Here is a tiny trained network, its code and every weight. The questions are about switching its units off for an input and a target symbol, where a switched-off unit gives its printed mean instead of its output.

import numpy as np


def w(rows, s, z=0):
    codes = np.array(rows[::2]) - 128.0
    scale = np.full(codes.shape[1], s)
    scale[-1] = z or s
    return codes * scale


def f(y):
    return y / 2 * (1 + np.tanh(0.7978845608 * (y + 0.044715 * y**3)))


def softmax(a):
    e = np.exp(a - a.max(-1, keepdims=True))
    return e / e.sum(-1, keepdims=True)


def log_softmax(a):
    a = a - a.max(-1, keepdims=True)
    return a - np.log(np.exp(a).sum(-1, keepdims=True))


def net(x, mask):
    ids = ['αβγδηθλμξπσφψω'.index(c) for c in x.split()]
    T = len(ids)
    res = E[ids] + P[:T]
    u = 0
    for l in range(2):
        r = res
        for j in range(2):
            rows = slice(2 * j, 2 * j + 2)
            q, k, v = (r @ M[l][rows].T for M in (Q, K, V))
            z = softmax(np.where(np.tri(T) > 0, q @ k.T / 2**0.5, -1e9)) @ v
            o = O[l][rows]
            res = res + np.where(mask[u + j], z, o[:, -1]) @ o[:, :-1]
        u += 2
        y = f(res @ A[l][:, :-1].T + A[l][:, -1])
        res = res + np.where(mask[u : u + 4], y, B[l][:, -1]) @ B[l][:, :-1]
        u += 4
    return log_softmax(res[-1] @ U[:, :-1].T + U[:, -1])


Q, K, V, O, A, B = {}, {}, {}, {}, {}, {}
E = w([
[95,136,91,67,138,138,158,93,122,112],'α',
[100,139,131,101,98,63,201,156,120,199],'β',
[185,129,129,190,101,143,51,100,110,140],'γ',
[121,115,167,137,90,176,120,145,96,188],'δ',
[134,150,54,120,90,101,128,81,122,112],'η',
[119,146,182,106,178,168,137,124,79,172],'θ',
[95,97,79,155,83,108,101,60,155,135],'λ',
[167,99,170,159,97,115,101,87,168,132],'μ',
[120,139,150,112,42,101,179,143,123,162],'ξ',
[166,144,101,89,156,164,82,108,83,104],'π',
[186,148,136,141,101,118,106,173,82,187],'σ',
[172,183,124,117,210,111,151,96,87,123],'φ',
[168,200,100,66,106,36,173,134,112,111],'ψ',
[124,193,161,56,157,155,85,189,249,90],'ω',
],0.013)
P = w([
[97,104,122,158,117,113,128,120,133,120],'0',
[145,180,101,125,145,140,103,74,143,212],'1',
[189,58,118,90,103,217,178,81,161,182],'2',
[212,113,93,129,153,86,176,102,184,138],'3',
[127,77,197,8,116,59,70,111,167,79],'4',
[17,222,133,135,14,102,104,178,84,106],'5',
],0.013)
Q[0] = w([
[222,89,140,73,197,116,131,79,185,170],'L0H1',
[84,99,177,79,99,93,80,163,95,109],'L0H1',
[73,109,209,29,86,122,45,171,147,87],'L0H2',
[172,115,168,93,191,121,99,126,254,133],'L0H2',
],0.01)
K[0] = w([
[41,244,145,138,156,107,44,200,186,100],'L0H1',
[177,216,130,77,130,140,93,20,105,254],'L0H1',
[143,237,134,110,111,217,104,107,231,218],'L0H2',
[24,251,140,133,170,93,53,224,175,103],'L0H2',
],0.006)
V[0] = w([
[58,118,201,204,70,41,202,138,80,194],'L0H1',
[156,175,58,154,133,90,96,132,21,123],'L0H1',
[122,139,121,91,255,111,132,169,56,95],'L0H2',
[15,131,160,66,214,121,214,147,170,88],'L0H2',
],0.0069)
O[0] = w([
[110,90,7,93,245,155,135,209,105,107,2],'L0H1',
[97,131,118,254,148,44,253,151,57,99,134],'L0H1',
[174,174,159,253,101,194,186,151,121,72,25],'L0H2',
[213,167,79,154,68,174,119,165,246,114,24],'L0H2',
],0.0078,0.003)
A[0] = w([
[84,178,127,50,151,122,211,109,20,153,134],'L0N1',
[223,83,146,87,70,30,145,88,91,183,246],'L0N2',
[83,136,2,200,72,54,150,43,168,94,252],'L0N3',
[176,129,63,99,230,191,229,112,56,252,222],'L0N4',
],0.0051,0.0035)
B[0] = w([
[152,112,94,249,53,16,56,110,185,135,198],'L0N1',
[93,156,82,105,190,131,176,61,148,123,255],'L0N2',
[159,232,133,72,217,62,168,144,46,69,180],'L0N3',
[166,162,89,255,68,165,212,94,133,193,220],'L0N4',
],0.0069,0.0079)
Q[1] = w([
[193,101,107,148,147,193,254,87,159,117],'L1H1',
[149,105,148,165,124,146,117,231,183,67],'L1H1',
[217,73,95,150,228,131,207,96,146,192],'L1H2',
[94,25,234,63,181,69,108,57,144,64],'L1H2',
],0.0055)
K[1] = w([
[56,117,148,119,203,86,105,174,68,73],'L1H1',
[170,57,2,198,220,88,191,78,108,152],'L1H1',
[58,137,136,191,220,91,106,247,77,78],'L1H2',
[100,216,96,138,60,90,29,75,103,193],'L1H2',
],0.0056)
V[1] = w([
[147,108,171,155,154,171,79,62,29,51],'L1H1',
[180,158,140,33,158,118,147,145,177,32],'L1H1',
[73,23,152,3,145,129,42,70,103,106],'L1H2',
[113,202,42,89,218,5,203,152,95,60],'L1H2',
],0.0061)
O[1] = w([
[174,133,190,72,141,83,198,39,47,51,108],'L1H1',
[133,175,164,105,46,134,82,218,155,143,114],'L1H1',
[237,39,129,58,104,52,95,63,109,240,58],'L1H2',
[97,165,121,158,34,162,2,98,138,107,254],'L1H2',
],0.0094,0.0078)
A[1] = w([
[116,214,176,122,155,138,172,98,126,45,252],'L1N1',
[128,190,163,157,19,151,87,193,146,74,144],'L1N2',
[58,173,145,177,123,254,202,208,163,54,124],'L1N3',
[54,131,107,213,98,139,119,94,102,97,10],'L1N4',
],0.0064,0.0049)
B[1] = w([
[96,76,151,155,46,201,191,187,146,221,241],'L1N1',
[164,132,219,113,254,104,139,65,205,212,250],'L1N2',
[217,207,105,65,167,123,82,172,39,127,232],'L1N3',
[208,43,160,171,123,14,93,164,171,27,215],'L1N4',
],0.0073,0.015)
U = w([
[162,91,175,145,133,56,88,157,140,128,19],'α',
[141,47,108,199,118,52,148,199,161,59,140],'β',
[96,94,163,166,79,79,76,107,208,80,22],'γ',
[169,104,122,109,91,66,149,162,162,121,34],'δ',
[201,86,136,71,108,57,127,123,76,148,119],'η',
[137,130,155,129,158,43,134,51,67,102,69],'θ',
[18,101,48,172,58,178,56,185,201,114,253],'λ',
[123,144,79,134,134,116,74,163,120,92,109],'μ',
[113,111,221,190,16,119,191,119,111,125,159],'ξ',
[129,139,82,124,95,165,147,194,59,147,129],'π',
[67,82,109,156,255,108,181,111,133,175,196],'σ',
[57,169,163,90,116,239,98,126,194,210,233],'φ',
[185,129,179,139,126,96,147,162,87,110,2],'ψ',
[101,146,98,104,29,122,53,104,104,121,136],'ω',
],0.0051,0.0037)

Each question gives the input, a string of symbols that net reads in full, and the target symbol t.
The units are the heads (2 rows each of Q, K, V and O) and the neurons (one row each of A and B). Each row of codes is followed by its name. A weight is (code - 128) times the scale printed after its matrix; where a second scale follows, it is the last column's (O, A, B and U).
mask holds one flag per unit, layer by layer, with each layer's heads first. A switched-off unit (its flag False) gives its mean, the last column of its rows in O or B, instead of its output. The means were averaged over made-up inputs and are rounded, as every weight is.
A unit's drop is (log p(t) with every unit on - log p(t) with that unit switched off) / (log p(t) with every unit on - log p(t) with every unit switched off).
The circuit of an input: a set's keep is (log p(t) with only the set's units on - log p(t) with every unit switched off) / (log p(t) with every unit on - log p(t) with every unit switched off). Starting from all 12 units, units are removed one at a time, each time the one whose removal leaves the highest keep (on an exact tie, the one counted first), for as long as the keep stays at least 0.8.
units of the circuit, in order: the units of the circuit, biggest drop first
most important unit: the unit with the biggest drop
k most important neurons: the k neurons with the biggest drops, biggest first
k most important neurons of layer l: the k neurons of layer l with the biggest drops, biggest first
heads that matter: for each layer, one digit per head in row order, 1 if its drop is at least 0.15 and else 0, layers parted by /
input α α α π δ π, target φ: most important unit => L0H1
input π ψ μ, target ξ: 3 most important neurons => L1N1, L0N4, L0N2
input α φ σ, target φ: heads that matter => 01 / 10
input θ ω π δ π λ, target η: units of the circuit, in order => L1H2, L0H1
input δ ω μ, target φ: heads that matter => 11 / 10
input α β ω π δ α, target η: heads that matter => 10 / 01
input π μ π, target ξ: heads that matter => 11 / 10
input π π ω π π π, target η: heads that matter => 10 / 01
input π μ δ, target ξ: heads that matter => 11 / 10
input ξ β α δ π, target μ: units of the circuit, in order => L0H1, L1N3, L0N4, L1H2
input α α α, target φ: units of the circuit, in order => L0H2, L1N4, L0N1
input α ω π π μ, target η: units of the circuit, in order => L1H2, L0H1
input π π λ π δ λ, target ω: 2 most important neurons of layer 0 => L0N3, L0N2
input δ π π α ω φ, target φ: units of the circuit, in order => L1H1, L1N2, L0H2
input π δ α α π α, target φ: 3 most important neurons of layer 1 => L1N2, L1N1, L1N4
input δ ξ γ π δ, target λ: heads that matter => 11 / 01
input δ α π ω, target φ: units of the circuit, in order => L1N4
input δ γ ξ, target σ: units of the circuit, in order => L1H2, L1H1
input π δ α ψ π, target σ: units of the circuit, in order => L1H2, L0H2, L1H1, L0N4
input μ π δ δ, target η: units of the circuit, in order => L1H2, L0H2, L0H1
input σ ξ π θ, target β: most important unit => L0H1
